Here is a tiny trained network, its code and every weight. The questions are about switching its units off for an input and a class, where a switched-off unit gives its printed mean instead of its output.

import numpy as np


def w(rows, s, z=0):
    codes = np.array(rows[::2]) - 128.0
    scale = np.full(codes.shape[1], s)
    scale[-1] = z or s
    return codes * scale


def f(y):
    return y / 2 * (1 + np.tanh(0.7978845608 * (y + 0.044715 * y**3)))


def log_softmax(a):
    a = a - a.max(-1, keepdims=True)
    return a - np.log(np.exp(a).sum(-1, keepdims=True))


def net(x, mask):
    res = np.array(x, float).reshape(1, 5) / 4 @ E
    y = f(res @ A[0][:, :-1].T + A[0][:, -1])
    res = res + np.where(mask, y, B[0][:, -1]) @ B[0][:, :-1]
    return log_softmax(res[-1] @ U[:, :-1].T + U[:, -1])


A, B = {}, {}
E = w([
[86,95,59,224,187,125],'x0',
[93,254,108,209,228,93],'x1',
[52,145,242,144,144,63],'x2',
[102,227,172,186,122,205],'x3',
[193,94,206,82,199,126],'x4',
],0.009)
A[0] = w([
[77,85,139,135,94,87,175],'n0',
[84,173,104,154,119,115,73],'n1',
[121,147,177,106,122,106,253],'n2',
[138,126,121,121,85,163,76],'n3',
[146,135,148,119,119,154,173],'n4',
[92,104,169,90,134,99,190],'n5',
[120,142,116,128,111,147,124],'n6',
[124,139,175,105,168,107,187],'n7',
[138,106,164,114,64,156,179],'n8',
[152,119,143,127,200,89,145],'n9',
[115,166,146,162,179,145,147],'n10',
[112,77,118,137,145,126,196],'n11',
[119,80,80,142,158,150,80],'n12',
[124,121,63,137,130,133,186],'n13',
[116,150,79,156,134,100,193],'n14',
[150,128,125,134,110,113,101],'n15',
[130,174,148,111,107,104,190],'n16',
[125,84,190,112,131,80,156],'n17',
[97,79,121,158,124,139,208],'n18',
[130,155,222,138,142,149,144],'n19',
[103,203,143,179,188,159,132],'n20',
[133,114,181,92,101,143,39],'n21',
[250,105,136,80,137,163,179],'n22',
[107,191,108,176,129,151,69],'n23',
[186,101,108,113,195,117,124],'n24',
[134,61,98,166,154,134,125],'n25',
[160,97,146,98,83,169,221],'n26',
],0.018,0.0051)
B[0] = w([
[169,82,155,155,109,161,178],'n0',
[133,86,179,170,141,153,188],'n1',
[140,124,163,171,124,192,185],'n2',
[148,141,73,105,130,93,158],'n3',
[121,125,121,109,121,141,153],'n4',
[175,118,183,184,133,128,181],'n5',
[143,134,117,105,169,132,143],'n6',
[117,133,121,171,166,156,181],'n7',
[138,111,60,90,101,167,197],'n8',
[155,117,67,157,149,164,181],'n9',
[106,182,75,145,187,125,205],'n10',
[190,111,138,146,120,117,170],'n11',
[152,106,160,131,107,116,173],'n12',
[142,99,160,113,123,100,189],'n13',
[145,90,150,114,111,147,195],'n14',
[119,116,127,127,139,113,131],'n15',
[118,90,149,136,118,161,166],'n16',
[177,117,174,179,141,119,193],'n17',
[153,87,144,135,122,172,174],'n18',
[117,109,190,135,111,154,200],'n19',
[60,211,114,119,213,131,250],'n20',
[132,115,111,93,86,136,171],'n21',
[104,107,170,67,95,76,239],'n22',
[106,130,156,141,200,141,212],'n23',
[87,96,115,133,113,250,185],'n24',
[193,97,143,125,99,107,182],'n25',
[120,104,95,69,106,98,214],'n26',
],0.013,0.017)
U = w([
[28,101,125,88,112,180,128],'0',
[131,117,197,249,191,160,148],'1',
[116,149,63,64,138,44,96],'2',
[137,167,114,182,100,53,70],'3',
[105,169,166,171,37,170,2],'4',
[128,209,110,216,61,43,63],'5',
[183,35,188,129,28,126,148],'6',
[148,92,1,158,116,191,191],'7',
],0.0094,0.0075)

Each question gives the input, the list of numbers given to net, and the class t.
The units are the neurons (one row each of A and B). Each row of codes is followed by its name. A weight is (code - 128) times the scale printed after its matrix; where a second scale follows, it is the last column's (A, B and U).
mask holds one flag per neuron, in row order. A switched-off neuron (its flag False) gives its mean, the last column of its row in B, instead of its output. The means were averaged over made-up inputs and are rounded, as every weight is.
A unit's drop is (log p(t) with every unit on - log p(t) with that unit switched off) / (log p(t) with every unit on - log p(t) with every unit switched off).
The circuit of an input: a set's keep is (log p(t) with only the set's units on - log p(t) with every unit switched off) / (log p(t) with every unit on - log p(t) with every unit switched off). Starting from the 12 units with the biggest drops (on a tie, the unit counted first), units are removed one at a time, each time the one whose removal leaves the highest keep (on an exact tie, the one counted first), for as long as the keep stays at least 0.8.
circuit, biggest first: the units of the circuit, biggest drop first
most important unit: the unit with the biggest drop
k most important neurons: the k neurons with the biggest drops, biggest first
drop when u is switched off: that unit's drop, to one decimal
input [0,-2,0,7,-3], class 0: 2 most important neurons : (n17; n5)
input [-4,0,-7,-2,4], class 0: 3 most important neurons : (n24; n17; n5)
input [-4,8,-5,-3,7], class 0: most important unit : n22
input [-5,1,0,5,1], class 0: circuit, biggest first : (n17; n5)
input [7,-2,8,-7,0], class 6: 4 most important neurons : (n20; n10; n25; n23)
input [-3,4,-3,-7,3], class 6: 4 most important neurons : (n20; n22; n10; n8)
input [-4,-7,-1,2,-7], class 7: 2 most important neurons : (n8; n3)
input [3,-3,-5,5,-4], class 6: 3 most important neurons : (n20; n10; n13)
input [-8,6,-7,-4,7], class 0: 3 most important neurons : (n24; n22; n25)
input [1,7,-8,-8,4], class 6: 2 most important neurons : (n20; n22)
input [3,-5,2,5,-4], class 7: drop when n24 is switched off : -0.1
input [3,-4,-7,3,-4], class 6: drop when n20 is switched off : 0.2
input [-3,5,-4,-2,1], class 0: drop when n8 is switched off : 0.1
input [-2,-8,0,3,-7], class 7: circuit, biggest first : (n8)
input [-4,-2,-8,0,-3], class 2: drop when n2 is switched off : 0.0
